Below are the code and all the weights of a small trained network. Each question names an input and a target symbol and asks about switching units off, where a switched-off unit gives its printed mean instead of its output.

import numpy as np


def w(rows, s, z=0):
    codes = np.array(rows[::2]) - 128.0
    scale = np.full(codes.shape[1], s)
    scale[-1] = z or s
    return codes * scale


def norm(h):
    return h / np.sqrt((h * h).mean(-1, keepdims=True) + 1e-5)


def f(y):
    return y / 2 * (1 + np.tanh(0.7978845608 * (y + 0.044715 * y**3)))


def softmax(a):
    e = np.exp(a - a.max(-1, keepdims=True))
    return e / e.sum(-1, keepdims=True)


def log_softmax(a):
    a = a - a.max(-1, keepdims=True)
    return a - np.log(np.exp(a).sum(-1, keepdims=True))


def net(x, mask):
    ids = ['αβγεζηθλμξπστφψω'.index(c) for c in x.split()]
    T = len(ids)
    res = E[ids] + P[:T]
    q, k, v = (norm(res) @ M[0].T for M in (Q, K, V))
    z = softmax(np.where(np.tri(T) > 0, q @ k.T / 3**0.5, -1e9)) @ v
    res = res + np.where(mask[0], z, O[0][:, -1]) @ O[0][:, :-1]
    y = f(norm(res) @ A[0][:, :-1].T + A[0][:, -1])
    res = res + np.where(mask[1:9], y, B[0][:, -1]) @ B[0][:, :-1]
    return log_softmax(norm(res)[-1] @ U[:, :-1].T + U[:, -1])


Q, K, V, O, A, B = {}, {}, {}, {}, {}, {}
E = w([
[133,205,218,89,91,175,138,159,68,207,60],'α',
[103,165,175,173,99,166,72,79,114,133,104],'β',
[234,81,94,220,98,215,207,193,166,145,113],'γ',
[148,69,189,180,145,247,161,139,122,154,168],'ε',
[154,33,157,158,212,181,208,179,124,103,121],'ζ',
[157,165,189,107,162,152,90,83,121,56,81],'η',
[137,79,138,152,120,166,250,195,203,148,126],'θ',
[176,93,150,152,115,102,221,218,195,159,178],'λ',
[133,94,118,141,1,85,147,173,80,119,80],'μ',
[156,142,121,159,90,147,111,22,137,57,152],'ξ',
[71,191,91,87,164,207,134,71,170,60,154],'π',
[180,207,64,118,20,108,184,105,40,119,163],'σ',
[102,181,103,121,120,135,57,80,153,75,226],'τ',
[137,185,28,69,144,133,127,38,26,160,91],'φ',
[81,128,122,113,168,71,50,91,159,93,136],'ψ',
[103,131,120,156,131,55,90,53,128,85,175],'ω',
],0.02)
P = w([
[64,178,149,231,175,130,108,201,97,90,63],'0',
[146,162,174,130,88,162,117,118,118,13,82],'1',
[168,159,183,120,86,156,108,109,144,33,111],'2',
[162,139,176,125,102,141,134,80,137,123,112],'3',
[187,82,121,115,78,161,78,102,131,98,131],'4',
[178,107,125,97,81,136,114,78,187,131,129],'5',
[201,86,115,56,86,128,130,62,180,153,146],'6',
[192,85,110,51,87,112,108,62,214,148,164],'7',
[160,97,79,84,102,69,108,76,252,191,181],'8',
],0.016)
Q[0] = w([
[129,78,162,147,156,129,130,172,210,193,151],'h1',
[114,160,194,169,157,118,32,35,213,22,165],'h1',
[144,69,145,245,252,209,120,88,147,147,158],'h1',
],0.038)
K[0] = w([
[158,120,162,136,66,211,186,163,133,156,131],'h1',
[69,240,130,234,180,136,141,226,101,156,44],'h1',
[120,111,252,179,133,190,113,190,58,71,67],'h1',
],0.035)
V[0] = w([
[174,88,176,159,63,87,118,147,172,164,4],'h1',
[80,116,168,34,198,201,66,175,166,151,78],'h1',
[82,41,208,110,130,8,66,109,136,104,104],'h1',
],0.03)
O[0] = w([
[101,120,190,134,140,128,134,152,152,132,6,226],'h1',
[108,36,151,67,128,86,136,106,52,142,121,54],'h1',
[120,127,205,133,31,220,124,144,68,131,108,2],'h1',
],0.02,0.012)
A[0] = w([
[173,154,65,165,145,123,149,164,113,124,137,81],'n1',
[157,161,79,85,152,84,120,125,85,158,84,100],'n2',
[158,31,148,182,143,151,242,254,163,85,143,44],'n3',
[148,197,78,111,149,120,110,93,112,149,74,147],'n4',
[123,140,143,109,156,114,105,78,111,130,92,98],'n5',
[174,160,44,111,152,98,164,182,80,141,122,151],'n6',
[161,74,145,136,152,174,164,145,225,150,120,38],'n7',
[149,122,124,92,137,96,147,127,68,156,122,2],'n8',
],0.041,0.0053)
B[0] = w([
[85,83,74,122,134,155,143,113,79,112,75,230],'n1',
[114,121,128,132,102,177,190,54,99,107,129,226],'n2',
[143,75,173,254,93,208,140,119,208,134,46,205],'n3',
[171,174,171,78,107,121,88,144,85,114,132,229],'n4',
[70,169,118,151,134,123,74,131,160,157,154,192],'n5',
[147,142,189,145,100,110,101,191,173,191,99,249],'n6',
[158,49,113,155,111,128,154,119,124,106,161,255],'n7',
[187,120,113,99,133,130,150,199,151,86,128,174],'n8',
],0.044,0.021)
U = w([
[35,127,114,83,173,120,174,107,123,115,70,170],'α',
[60,165,161,158,163,121,36,118,148,185,134,140],'β',
[165,142,155,107,171,41,94,79,136,98,71,97],'γ',
[136,225,172,78,70,98,160,122,207,139,139,53],'ε',
[92,179,87,95,106,160,175,155,172,60,178,130],'ζ',
[116,109,164,70,169,114,71,216,130,88,116,74],'η',
[126,176,130,126,117,125,94,7,114,129,157,231],'θ',
[214,143,179,152,119,78,27,139,110,102,189,31],'λ',
[120,111,172,213,150,155,135,166,146,145,78,196],'μ',
[121,123,64,135,136,165,81,100,67,35,91,3],'ξ',
[194,67,117,125,150,139,203,127,163,154,176,200],'π',
[174,241,84,169,124,85,130,197,142,91,118,161],'σ',
[120,122,79,158,111,153,71,168,106,219,177,25],'τ',
[156,177,129,91,116,123,120,91,79,207,50,104],'φ',
[97,93,190,105,85,157,131,130,32,128,161,85],'ψ',
[136,248,135,176,95,206,133,142,116,143,203,60],'ω',
],0.012,0.0037)

Each question gives the input, a string of symbols that net reads in full, and the target symbol t.
The units are the heads (3 rows each of Q, K, V and O) and the neurons (one row each of A and B). Each row of codes is followed by its name. A weight is (code - 128) times the scale printed after its matrix; where a second scale follows, it is the last column's (O, A, B and U).
mask holds one flag per unit, heads first, then neurons. A switched-off unit (its flag False) gives its mean, the last column of its rows in O or B, instead of its output. The means were averaged over made-up inputs and are rounded, as every weight is.
A unit's drop is (log p(t) with every unit on - log p(t) with that unit switched off) / (log p(t) with every unit on - log p(t) with every unit switched off).
The circuit of an input: a set's keep is (log p(t) with only the set's units on - log p(t) with every unit switched off) / (log p(t) with every unit on - log p(t) with every unit switched off). Starting from all 9 units, units are removed one at a time, each time the one whose removal leaves the highest keep (on an exact tie, the one counted first), for as long as the keep stays at least 0.8.
circuit, biggest first: the units of the circuit, biggest drop first
most important unit: the unit with the biggest drop
k most important neurons: the k neurons with the biggest drops, biggest first
drop when u is switched off: that unit's drop, to one decimal
input μ ω α λ φ η μ ψ σ, target ψ: circuit, biggest first => (h1)
input λ τ λ α θ λ τ, target λ: circuit, biggest first => (n4; n3)
input ξ ψ μ ζ θ σ ε α ψ, target ξ: circuit, biggest first => (n1; h1; n3)
input γ ε η ε θ μ β, target γ: circuit, biggest first => (h1; n3)
input β γ ψ ξ ψ η, target β: circuit, biggest first => (n5; n3)
input φ β β ω ξ ε α, target ξ: circuit, biggest first => (h1; n1; n6)
input ξ μ μ π, target ξ: circuit, biggest first => (h1; n1; n3)
input λ β μ θ μ ε ε σ ξ, target λ: circuit, biggest first => (n4; n3)
input ζ β μ ε τ, target ζ: 2 most important neurons => (n8; n6)
input ε μ η ε ψ θ ε τ, target ε: 2 most important neurons => (n7; n2)
input θ μ β, target θ: 2 most important neurons => (n6; n2)
input λ η ζ ζ λ μ π α, target π: 2 most important neurons => (n2; n8)
input α ω θ γ ψ μ μ φ ψ, target α: circuit, biggest first => (h1; n3; n4)
input τ ζ η φ β, target τ: most important unit => h1
input β π τ ξ, target β: circuit, biggest first => (h1; n5; n3)
input η β ω λ ω, target η: circuit, biggest first => (h1; n8; n3; n2)
input η τ η λ π η φ φ η, target η: 2 most important neurons => (n8; n3)
input ε η ψ λ ζ ξ ξ, target ε: 2 most important neurons => (n7; n2)
input ε ω η λ ζ μ ε, target π: 4 most important neurons => (n2; n3; n8; n4)
input φ α λ π, target φ: most important neuron => (n6)
input β ψ λ τ τ σ, target τ: 2 most important neurons => (n6; n1)
input γ τ ψ π π, target γ: 2 most important neurons => (n4; n3)
input ξ μ λ λ β, target ξ: 2 most important neurons => (n1; n6)
input ε π ω ε φ θ ψ, target ε: 3 most important neurons => (n7; n2; n1)
input ζ λ ψ γ η, target ζ: drop when n5 is switched off => 0.2
